Below is a small trained network, with its code and all its weights. Each question gives an input and a target symbol and asks what happens when units are switched off, that is, made to give their printed mean instead of their output.

import numpy as np


def w(rows, s, z=0):
    codes = np.array(rows[::2]) - 128.0
    scale = np.full(codes.shape[1], s)
    scale[-1] = z or s
    return codes * scale


def norm(h):
    return h / np.sqrt((h * h).mean(-1, keepdims=True) + 1e-5)


def f(y):
    return np.maximum(y, 0)


def softmax(a):
    e = np.exp(a - a.max(-1, keepdims=True))
    return e / e.sum(-1, keepdims=True)


def log_softmax(a):
    a = a - a.max(-1, keepdims=True)
    return a - np.log(np.exp(a).sum(-1, keepdims=True))


def net(x, mask):
    ids = ['αγδξπσω'.index(c) for c in x.split()]
    T = len(ids)
    res = E[ids] + P[:T]
    r = norm(res)
    for j in range(3):
        rows = slice(2 * j, 2 * j + 2)
        q, k, v = (r @ M[0][rows].T for M in (Q, K, V))
        z = softmax(np.where(np.tri(T) > 0, q @ k.T / 2**0.5, -1e9)) @ v
        o = O[0][rows]
        res = res + np.where(mask[j], z, o[:, -1]) @ o[:, :-1]
    y = f(norm(res) @ A[0][:, :-1].T + A[0][:, -1])
    res = res + np.where(mask[3:15], y, B[0][:, -1]) @ B[0][:, :-1]
    return log_softmax(norm(res)[-1] @ U[:, :-1].T + U[:, -1])


Q, K, V, O, A, B = {}, {}, {}, {}, {}, {}
E = w([
[159,83,105],'α',
[88,206,22],'γ',
[160,243,83],'δ',
[93,75,21],'ξ',
[64,106,188],'π',
[58,192,181],'σ',
[135,10,71],'ω',
],0.012)
P = w([
[122,3,87],'0',
[147,92,155],'1',
[163,121,154],'2',
[172,133,162],'3',
[180,143,193],'4',
[191,131,196],'5',
[190,111,192],'6',
[188,95,196],'7',
[193,84,221],'8',
[188,49,215],'9',
],0.0039)
Q[0] = w([
[169,97,91],'h0',
[117,62,122],'h0',
[153,73,63],'h1',
[158,143,175],'h1',
[124,17,95],'h2',
[59,247,146],'h2',
],0.012)
K[0] = w([
[171,90,116],'h0',
[128,52,107],'h0',
[9,158,148],'h1',
[189,107,165],'h1',
[164,95,94],'h2',
[95,223,184],'h2',
],0.012)
V[0] = w([
[165,184,32],'h0',
[197,144,77],'h0',
[55,192,170],'h1',
[169,136,175],'h1',
[254,82,47],'h2',
[209,165,134],'h2',
],0.0078)
O[0] = w([
[122,90,196,246],'h0',
[92,149,110,203],'h0',
[80,86,127,115],'h1',
[170,11,79,65],'h1',
[165,185,91,146],'h2',
[138,145,146,89],'h2',
],0.011,0.0013)
A[0] = w([
[200,73,167,79],'n0',
[12,124,138,116],'n1',
[71,74,255,255],'n2',
[122,131,176,198],'n3',
[133,144,207,219],'n4',
[76,76,206,228],'n5',
[227,89,191,64],'n6',
[147,179,57,171],'n7',
[245,181,130,116],'n8',
[115,181,150,85],'n9',
[136,81,127,86],'n10',
[138,132,100,100],'n11',
],0.01,0.0032)
B[0] = w([
[163,216,109,145],'n0',
[145,116,134,181],'n1',
[159,37,74,254],'n2',
[185,69,107,183],'n3',
[119,24,85,212],'n4',
[183,69,50,215],'n5',
[178,178,3,154],'n6',
[72,128,170,198],'n7',
[180,64,150,201],'n8',
[103,77,240,160],'n9',
[139,142,159,138],'n10',
[206,180,136,142],'n11',
],0.0046,0.0079)
U = w([
[202,142,50,144],'α',
[164,146,196,243],'γ',
[73,167,145,202],'δ',
[126,193,48,109],'ξ',
[246,197,84,48],'π',
[115,27,117,175],'σ',
[126,110,133,2],'ω',
],0.011,0.0057)

Each question gives the input, a string of symbols that net reads in full, and the target symbol t.
The units are the heads (2 rows each of Q, K, V and O) and the neurons (one row each of A and B). Each row of codes is followed by its name. A weight is (code - 128) times the scale printed after its matrix; where a second scale follows, it is the last column's (O, A, B and U).
mask holds one flag per unit, heads first, then neurons. A switched-off unit (its flag False) gives its mean, the last column of its rows in O or B, instead of its output. The means were averaged over made-up inputs and are rounded, as every weight is.
A unit's drop is (log p(t) with every unit on - log p(t) with that unit switched off) / (log p(t) with every unit on - log p(t) with every unit switched off).
The circuit of an input: a set's keep is (log p(t) with only the set's units on - log p(t) with every unit switched off) / (log p(t) with every unit on - log p(t) with every unit switched off). Starting from the 12 units with the biggest drops (on a tie, the unit counted first), units are removed one at a time, each time the one whose removal leaves the highest keep (on an exact tie, the one counted first), for as long as the keep stays at least 0.8.
units of the circuit, in order: the units of the circuit, biggest drop first
top k neurons: the k neurons with the biggest drops, biggest first
which heads matter: for each layer, one digit per head in row order, 1 if its drop is at least 0.15 and else 0, layers parted by /
drop of u: that unit's drop, to one decimal
input π α ξ, target ξ: which heads matter -> 001
input α δ π γ, target δ: which heads matter -> 000
input δ δ σ δ δ ξ δ, target σ: units of the circuit, in order -> (h2)
input ξ π α δ γ α α, target π: which heads matter -> 001
input ω ξ α γ ω π δ, target γ: which heads matter -> 010
input ξ ξ π δ δ π δ, target σ: units of the circuit, in order -> (h2; h0; n4)
input π ξ π π δ ω π π γ, target δ: top 2 neurons -> (n2; n5)
input δ σ α δ α α α π, target α: which heads matter -> 010
input π ω σ π α δ π, target α: which heads matter -> 110
input α γ ω α ω, target π: which heads matter -> 011
input α δ ω, target α: drop of h2 -> 0.4
input π σ π ξ γ δ γ, target σ: drop of h2 -> 1.8
input π δ δ δ δ δ δ α ξ ω, target α: drop of n0 -> 0.1
input δ π α δ δ, target γ: drop of h2 -> 0.0
input π γ α π γ ξ, target ξ: top neuron -> (n2)
